[[136, 126, 129, 128],
 [142, 126, 127, 117],
 [121, 131, 155, 119]]: 131

[[145, 128, 132, 122, 141],
 [152, 129, 134, 122, 146],
 [126, 129, 120, 124, 113]]: 120

[[98, 114, 125, 126, 134, 116],
 [144, 104, 122, 130, 122, 146],
 [128, 109, 126, 154, 139, 117]]: 154

[[141, 121, 124, 116, 106, 142],
 [110, 114, 120, 137, 125, 108],
 [123, 133, 126, 127, 132, 124]]: 127

[[127, 132, 120, 112, 141, 113],
 [138, 128, 118, 125, 124, 150],
 [114, 129, 123, 122, 134, 114]]: 122

[[135, 129, 122, 141, 110, 134],
 [130, 136, 137, 125, 122, 143],
 [131, 126, 138, 124, 151, 124]]: 124
---
[143 114 154 111 105] yields 143
[105 125 136 148] yields 105
[130 143 109 150] yields 130
[143 137 106 129 130] yields 143
[130 103 138 122] yields 130
[135 127 126 103 120 132] yields 135
---
[[101 123 144 138 124]
 [109 127 111 130 130]
 [142 134 136 127 127]]
144

[[145 114 142 144]
 [120 143 116 149]
 [129 143 134 107]]
114

[[128 112 155 142 144 108]
 [131 133 123 120 130 131]
 [115 146 127 100 120 154]]
142

[[114 110 113 111]
 [158 148 143 145]
 [113 131 129 134]]
110

[[132 138 118 115 126]
 [134 142 125 115 127]
 [111 120 153 124 131]]
118

[[138 109 103 112 131 108]
 [122 120 130 114 119 122]
 [146 132 143 129 153 129]]
112
---
128,143,141,126,151 -> 128
143,103,133,118 -> 143
104,131,106,124,123 -> 104
120,104,120,111,118,139,106 -> 120
104,128,147,121 -> 104
129,115,153,131 -> 129
153,124,143,101,134,125,118 -> 153
127,102,132,107,123,127 -> 127
---
[129 130 132 107] 129, 107

[146 104 144 125 140 125 122] 146, 122

[[120 122 141 114 139 136]
 [117 139 112 121 106 124]
 [151 117 127 141 137 112]] 120, 112

[151 144 112 136 101] 151, 101

[[117 134 126 120 123 133 115]
 [130 137 104 107 131 107 125]] 117, 125

[156 128 139 129 129 126] 156, 126

[[126 115 125 136 110]
 [140 155 118 111 158]] 126, 158

[132 141 152 128 127 122] 132, 122

[[101 134 151 133 135]
 [122 112 154 116 134]] 101, 134
---
[111 123 125 150 139 130 124]	150, 111

[[123 135 103 128 123]
 [127 126 126 142 128]
 [123 124 132 115 143]]	143, 103

[155 149 116 113 109 138 141]	155, 109

[[132 137 115 111 123]
 [125 133 131 114 103]
 [122 145 133 135 133]]	145, 103

[143 131 102 140 126]	143, 102

[150 108 122 121]	150, 108

[109 128 146 154 138 144 137]	154, 109

[[153 140 121 147 124 130 127]
 [132 136 126 140 124 142 127]]	153, 121
---
127	101	116	125	123	145 -> 127, 145

121	123	125	122	146
111	142	137	140	158
142	117	131	131	135
-> 121, 135

142	125	148	141	135	136
120	106	121	101	122	125
136	122	138	112	108	114
-> 142, 114

132	109	102	120	136
126	123	102	122	139
123	135	107	122	148
-> 132, 148

131	119	113	142	156	141
133	120	117	135	156	146
-> 131, 146

148	113	137	154	138 -> 148, 138

127	124	100	143	126 -> 127, 126

143	125	100	131 -> 143, 131

145	128	148	151	152	157 -> 145, 157
---
[135 123 106 117 105 149 129] --> 129
[118 146 141 102 107 147] --> 147
[158 122 134 155 132 145] --> 145
[107 105 142 125 122 101 140] --> 140
[117 124 125 106 136 107 131] --> 131
[143 141 103 106] --> 106
---
Input:
[[132 100 149 130 111 131]
 [118 144 120 141  98 135]]
Output: 132, 135

Input: [131 133 138 124 105 136 127]
Output: 131, 127

Input:
[[107 128 129 136 128]
 [118 130 129 132 128]]
Output: 107, 128

Input:
[[128 134 120 123]
 [121 123 108 121]
 [142 122 127 150]]
Output: 128, 150

Input:
[[147 113 122 111 125 149]
 [123 132 123 150 140 150]
 [107 146 122 112 118 111]]
Output: 147, 111

Input:
[[134 122 111 117 111]
 [132 128 142 154 111]
 [126 129 129 128 129]]
Output: 134, 129

Input: [129 128 118 104 128 130 126]
Output: 129, 126
---
138	106	118	125	148
120	140	125	130	119
141	102	139	109	134
→ 138

139	129	145	138	132	154	108
132	124	123	131	143	155	138
119	149	132	102	147	140	153
→ 139

136	134	122	123	117
120	141	145	138	120
133	123	106	149	128
→ 136

120	121	151	147	111	124
142	119	107	132	130	120
116	139	139	105	110	129
→ 120

140	127	104	104	144	142	129
140	115	119	113	135	152	127
143	134	115	140	129	124	125
→ 140

116	150	141	113
130	146	144	132
115	115	113	141
→ 116

136	112	150	126	149
142	115	136	122	145
105	137	147	135	110
→ 136

128	128	127	127
127	150	122	152
146	142	119	121
→ 128

120	131	122	115	132	128	126
128	117	133	122	126	143	111
135	122	130	136	152	136	130
→ 120
---
[121 106 145 117 139 128] result: 128
[111 146 102 119] result: 119
[132 154 146 113 127 130 134] result: 134
[128 126 135 106 138 108 130] result: 130
[122 106 149 128 127  98 109] result: 109
[120 112 103 143 114 121] result: 121
[155 113 107 151 138] result: 138
[106 120 117 102 146 138 115] result: 115
---
120,112,137,134
114,101,144,99
129,110,127,127
=> 101

131,149,138,124
120,112,133,130
=> 112

119,114,105,129
126,136,117,129
=> 136

124,127,128,154
121,128,127,150
=> 128

136,150,155,149
135,147,149,123
146,146,136,122
=> 147

134,130,128,131
101,118,120,104
=> 118

105,136,149,153
143,106,110,109
=> 106
---
[147 115 117 118 156 146] yields 118
[131 133 132 121 154 131 124] yields 154
[126 122 125 129 105 100] yields 129
[137 130 138 139 157] yields 138
[125 149 115 127 112 112 128] yields 112
[139 146 152 144 123] yields 152
[109 114 101 107 111 146 115] yields 111
[150 104 114 147 131 122 130] yields 131
---
[[124 136 149 124 121 128 119]
 [128 135 105 128 125 129 129]]
128

[112 104 103 139 136 128]
103

[[126 155 125 127 126 132]
 [132 151 123 127 126 136]]
123

[135 116 124 152]
135

[100 136 134 133 127 135]
134

[129 126 124 119 107 121]
124

[[116 141 146 123]
 [152 125 107 140]]
152
---
[[129 115 133 150 135 132 116]
 [116 129 136 139  98 119 115]] out 150, 98

[109 150 102 156 100 144] out 156, 100

[[141 136 145 127 152]
 [148 131 126 124 123]
 [117 128 120 132 130]] out 152, 117

[[149 120 123 124]
 [131 125 133 134]] out 149, 120

[101 128 103 145 154 129] out 154, 101

[105 108 116 126 148 133 124] out 148, 105

[[145 144 155 100 133 146 157]
 [115 111 108 142 129 125 114]
 [112 114 107 143 132 122 113]] out 157, 100

[[133 127 130 151 131]
 [125 128 127 129 128]] out 151, 125
---
[148 113 104 152 137 151]: 151, 148

[[126 141 139 140 139]
 [122 150 137 136 147]
 [128 157 136 134 148]]: 139, 128

[[140 139 148 148]
 [130 142 151 155]]: 148, 130

[154 109 148 124 141]: 141, 154

[121 113 125 155 135]: 135, 121

[130 132 107 132 133 133 138]: 138, 130

[[136 128 104 133]
 [133 127 127 122]]: 133, 133

[143 153 137 121 106 145 120]: 120, 143

[141 143 154 153 128 130]: 130, 141
---
[128 152 132 120]: 128
[140 121 139 106 107 130]: 140
[122 128 146 122 151 136 146]: 122
[121 135 105 116 134 119 122]: 121
[101 126 145 126 127 124 145]: 101
[140 128 151 138 138 127]: 140
[120  99 135 115 130 142]: 120
[128 141 129 115 149 157]: 128
[156 142 130 143]: 156
[153 154 122 121 146]: 153
---
[[143 147 106 144 140]
 [139 149 113 137 133]
 [137 151 118 131 128]] out 113

[[137 133 131 106 115 136 114]
 [122 141 123 135 133 139 138]] out 123

[[122 137 142 137 153 138]
 [136 135 138 125 140 126]
 [121 123 126 143 140 143]] out 138

[[137 137 154 122 155 155 122]
 [135 136 150 129 151 150 129]
 [149 149 108 131 108 108 132]] out 150

[[100 124 121 116 134 154 114]
 [156 133 135 140 122 102 142]] out 135

[[151 133 127 106 141]
 [125 132 150 134 120]] out 150

[[113 114 106 123 145 148]
 [113 121 105 122 144 147]
 [121 129 143 112 140 101]] out 105

[[124 121 117 134 153 115 131]
 [141 146 150 111 114 150 135]] out 150

[[100 151 100 100 152]
 [132 155 132 132 156]
 [145 156 145 145 156]] out 132

[[145 113 123 134 106 108 136]
 [131 102 114 118 122 121 133]] out 114
---
[[128 128 134 151 131]
 [149 139 126 128 131]] value 139

[106 156 134 142 123 124 120] value 142

[105 123 151 131 146 132] value 151

[142 104 135 126 145 110 148] value 126

[117 134 139 148 128 152 129] value 148

[114 143 142 149 152 109] value 142
